Below is a small trained network, with its code and all its weights. Each question gives an input and a class and asks what happens when units are switched off, that is, made to give their printed mean instead of their output.

import numpy as np


def w(rows, s, z=0):
    codes = np.array(rows[::2]) - 128.0
    scale = np.full(codes.shape[1], s)
    scale[-1] = z or s
    return codes * scale


def f(y):
    return y / 2 * (1 + np.tanh(0.7978845608 * (y + 0.044715 * y**3)))


def log_softmax(a):
    a = a - a.max(-1, keepdims=True)
    return a - np.log(np.exp(a).sum(-1, keepdims=True))


def net(x, mask):
    res = np.array(x, float).reshape(1, 6) / 4 @ E
    y = f(res @ A[0][:, :-1].T + A[0][:, -1])
    res = res + np.where(mask, y, B[0][:, -1]) @ B[0][:, :-1]
    return log_softmax(res[-1] @ U[:, :-1].T + U[:, -1])


A, B = {}, {}
E = w([
[185,84,125,135,157,135,197,136,46],'x0',
[127,129,129,127,128,128,128,128,128],'x1',
[128,129,128,128,128,129,128,128,128],'x2',
[201,137,125,140,96,134,196,135,201],'x3',
[109,92,128,115,8,128,134,117,104],'x4',
[129,126,126,128,128,126,127,127,128],'x5',
],0.012)
A[0] = w([
[116,121,124,128,115,129,138,123,115,115],'n1',
[217,132,135,127,113,134,238,132,136,15],'n2',
[109,121,133,125,24,122,141,124,94,173],'n3',
[123,114,129,123,162,133,135,131,9,154],'n4',
[124,140,137,117,165,136,136,139,141,236],'n5',
[134,153,127,123,104,137,136,126,223,119],'n6',
[132,137,131,128,176,120,130,125,146,254],'n7',
[120,125,135,122,49,124,132,129,101,171],'n8',
[128,133,130,123,141,121,128,121,72,140],'n9',
[149,130,122,128,103,118,137,127,253,138],'n10',
[93,126,116,128,129,132,86,124,137,175],'n11',
[106,127,126,124,140,130,144,126,87,116],'n12',
[47,150,135,121,127,124,60,124,138,230],'n13',
[107,119,130,132,112,115,124,139,141,103],'n14',
[120,123,121,124,128,123,135,125,110,107],'n15',
[124,123,130,133,143,135,127,125,120,121],'n16',
[124,119,121,131,139,127,128,129,131,132],'n17',
],0.025,0.0071)
B[0] = w([
[134,122,143,95,120,136,126,97,110,140],'n1',
[160,108,129,49,197,135,207,182,172,228],'n2',
[109,130,136,3,75,134,94,138,130,233],'n3',
[83,137,113,179,110,120,107,123,2,225],'n4',
[173,127,137,181,190,122,134,87,129,173],'n5',
[108,142,126,175,79,121,70,97,150,192],'n6',
[160,135,127,231,179,135,152,123,135,186],'n7',
[97,126,121,44,92,119,120,131,142,207],'n8',
[103,120,116,159,99,124,127,142,80,167],'n9',
[115,147,143,186,80,130,65,70,190,211],'n10',
[143,113,123,95,149,133,169,156,145,187],'n11',
[159,128,151,92,119,141,95,98,67,156],'n12',
[175,106,121,56,205,126,217,170,167,253],'n13',
[80,126,113,141,93,124,148,166,151,144],'n14',
[139,139,129,103,124,126,111,127,106,136],'n15',
[99,120,110,153,107,124,147,144,125,136],'n16',
[126,132,115,141,129,123,126,145,126,131],'n17',
],0.029,0.024)
U = w([
[209,105,111,158,236,156,210,174,158,255],'0',
[131,83,121,24,145,155,164,207,162,167],'1',
[135,178,142,238,142,130,44,64,170,142],'2',
[57,155,147,108,53,128,1,98,173,44],'3',
[120,151,105,244,163,129,78,102,24,86],'4',
[43,127,119,94,65,129,23,133,33,12],'5',
],0.0064,0.0022)

Each question gives the input, the list of numbers given to net, and the class t.
The units are the neurons (one row each of A and B). Each row of codes is followed by its name. A weight is (code - 128) times the scale printed after its matrix; where a second scale follows, it is the last column's (A, B and U).
mask holds one flag per neuron, in row order. A switched-off neuron (its flag False) gives its mean, the last column of its row in B, instead of its output. The means were averaged over made-up inputs and are rounded, as every weight is.
A unit's drop is (log p(t) with every unit on - log p(t) with that unit switched off) / (log p(t) with every unit on - log p(t) with every unit switched off).
The circuit of an input: a set's keep is (log p(t) with only the set's units on - log p(t) with every unit switched off) / (log p(t) with every unit on - log p(t) with every unit switched off). Starting from the 12 units with the biggest drops (on a tie, the unit counted first), units are removed one at a time, each time the one whose removal leaves the highest keep (on an exact tie, the one counted first), for as long as the keep stays at least 0.8.
units of the circuit, in order: the units of the circuit, biggest drop first
k most important neurons: the k neurons with the biggest drops, biggest first
drop when u is switched off: that unit's drop, to one decimal
input [8,1,-2,-1,5,1], class 5: units of the circuit, in order : n4
input [-4,2,-5,1,-8,-6], class 2: 2 most important neurons : n2; n10
input [0,-6,-4,8,7,5], class 3: 3 most important neurons : n10; n13; n6
input [1,-2,-3,5,-1,6], class 0: 2 most important neurons : n2; n3
input [-7,-4,8,1,-8,4], class 2: 3 most important neurons : n10; n6; n2
input [1,-2,3,-8,-3,4], class 4: 2 most important neurons : n4; n2
input [1,1,7,-2,8,0], class 5: 2 most important neurons : n2; n13
input [0,5,-6,7,-2,2], class 2: 2 most important neurons : n10; n13
input [-1,2,-3,1,8,5], class 3: 3 most important neurons : n2; n13; n4
input [0,-6,-6,-5,-8,8], class 0: 3 most important neurons : n13; n10; n6
input [8,-1,-3,1,-8,-3], class 0: 3 most important neurons : n2; n10; n6
input [-1,6,0,-6,-2,8], class 0: drop when n13 is switched off : 0.1
input [6,-6,-8,-1,0,-8], class 4: drop when n3 is switched off : 0.3
input [-5,-6,7,4,0,6], class 2: drop when n3 is switched off : 0.2
input [3,4,-6,0,-6,8], class 4: most important neuron : n13
input [-6,3,6,2,4,-2], class 3: drop when n10 is switched off : 0.1
